Each row is followed by roughly how far along a hidden order it lies, from 0 to 20. A new part has a new order.
[-45  -6  -9  -1   0   3  27 -12   9 -12 -19  -8 -13   6  -4   4   0 -34
  12   5   5  14  20  11  -3   5  17   8   4  -2  -6  -9  35  -8 -14   4]
14
[-15  -3  -3  -2   4   3  10 -16  -2  -3 -10  -2  -6   0  -2  -2   0 -15
  -3   4   9  14   7  16  -3   0   8   4   1  -4  -2  -7   4  -9   5   7]
3
[ -5  -3  -4   1   2  -4   9  -6   1 -15  -6  -1  -2   1   0  -7   0 -20
   3   3   1   8   8  13  -3   5   4   3   2  -2   0  -5   3 -10   1   1]
0
[-17  -5  -4  -4   1   3  19 -12   3  -9 -16  -2  -7   0   0   3   0 -24
   1   2   9  10  15   9  -6   2  16   8   3  -3  -3  -4  25  -2 -14   2]
8
[ -3   1 -13  -1  -1   1  19  -4   0 -14 -17  -4  -7  -2   1 -18  -2 -24
  -6   0   3   8  19  17  -5  12   9   5   3  -2  -2  -6   3   1  -5   2]
5
[-46  -2 -15  -2   1   5  15  -3  -2 -14  -5  -3 -11  -2   0  -1   0 -45
  -2  -1   9  11  17  13  -4  -4  17   6   3  -4  -5  -5  30   1  -9   7]
2
[  3   1  -7  -3   2   1  12 -15  -5  -9 -14  -3 -15  -1  -1  -8   0 -22
  -6   3  10  16  12  19  -5   2  14   5   0  -2  -2  -7  -5  -4  -3   6]
2
[ -5  -4 -11  -5  -5   2  36  -6   9 -21 -23 -10 -18   6  -1  -4   0 -18
  22   3   2  13  11  13  -4  15  11   5   5  -2  -4 -10  42  -7 -16  -4]
18
[-42  -5  -8  -4   0   3  22 -12   6 -10 -13  -6 -16   2   0  -1   0 -18
   7   5   6  12  21   9  -2   5  19   5   4  -3  -4  -5  32  -2 -16   2]
20
[-12  -3  -6  -2   1   1  16 -18  -3 -14 -19  -4  -6  -1  -1 -13  -2  -2
  -7   5   8  11  17  17  -3   2  11   7   3  -5  -3  -7  -4  -4  -6   4]
12

[-11 -19  -8 -46 -10  -1   0   6  12   2   5 -31   7  16  -8  -2  -5 -17
  -4   7  31  13  12 -16   3 -14  15  -4   5  -9   5  22   2 -10  16  -2
  30]
16
[-12 -50 -15 -15 -12 -10   2  -3 -34  22  12 -37 -16  12  -6 -16  -4  22
 -15  19 -11  -1  11  -7  -7 -29  -8 -25   0  -5 -10   3 -12  -7  20   4
  17]
18
[  2 -20 -11 -15 -25 -36 -18  -6 -12  17  20 -44 -42  12 -10   2  13  -8
 -29  19 -17   3  10  -1 -24 -16  -9 -27   0 -10  -5  11   2 -21  16  14
  31]
15
[-28  20 -10  -9 -12  11 -53  16  44  47   6 -51 -46  20 -10  31  63 -52
 -20  10   4  32 -12 -19 -47 -31  -2 -31   0 -25  47  32 -27 -13  -5  18
  54]
11
[-22 -63 -19 -11 -14   4  -6  -5 -32  34  14 -42 -19  15  -8 -19   1  29
 -31  22 -20   0  14  -2 -11 -33 -18 -39   6  -5  -2   6 -23  -8  20   9
  16]
20
[-17 -15   6  -9   5  39 -44  30  34  32 -15  18 -29  22 -15   6  29 -15
  -7   7  10  11 -29 -26 -39 -14  12 -25  16  -5  59  23 -15  -7 -23  26
  47]
1
[-16 -33   2  25  12  25 -31  20  -2  54 -14  15 -41  11 -12   8  19  20
   7  -8 -40   2 -28 -19 -27 -20  -9   6  12  16  36  -9 -22  -1 -26  19
  -5]
0
[-23 -14  -1 -43  -5  24 -11  28  42   5  -9  -9  13  18  -8  -7  17 -29
 -10  11  50  24  -3 -34 -10 -15  30 -12   6 -18  32  32  -7   4  14  16
  53]
10
[-17 -46  -5 -16  -2   2   0   5 -14  26  -5 -11 -19  10 -12 -13  -9  15
 -11  12  -4   4  -3 -18  -1 -23  -5  -7  14   0   8   1   0   2   2   7
   5]
11
[  4  -9   2 -15 -10  -9 -15   8  -6  10  11 -11 -33  11 -13   3  -1  14
  -6   8 -15  -3  -2  -8 -29 -10  -6   2  -3   1  -1  -1   5 -21  -2   7
  22]
8
[-17 -45 -17  -6  -8   2   1  -4 -32  31  16 -47 -22  11  -4 -13   4  21
 -21  20 -21   2  14  -4   0 -35 -22 -23  -8  -8  -5   3 -21  -6  17  -1
  16]
20
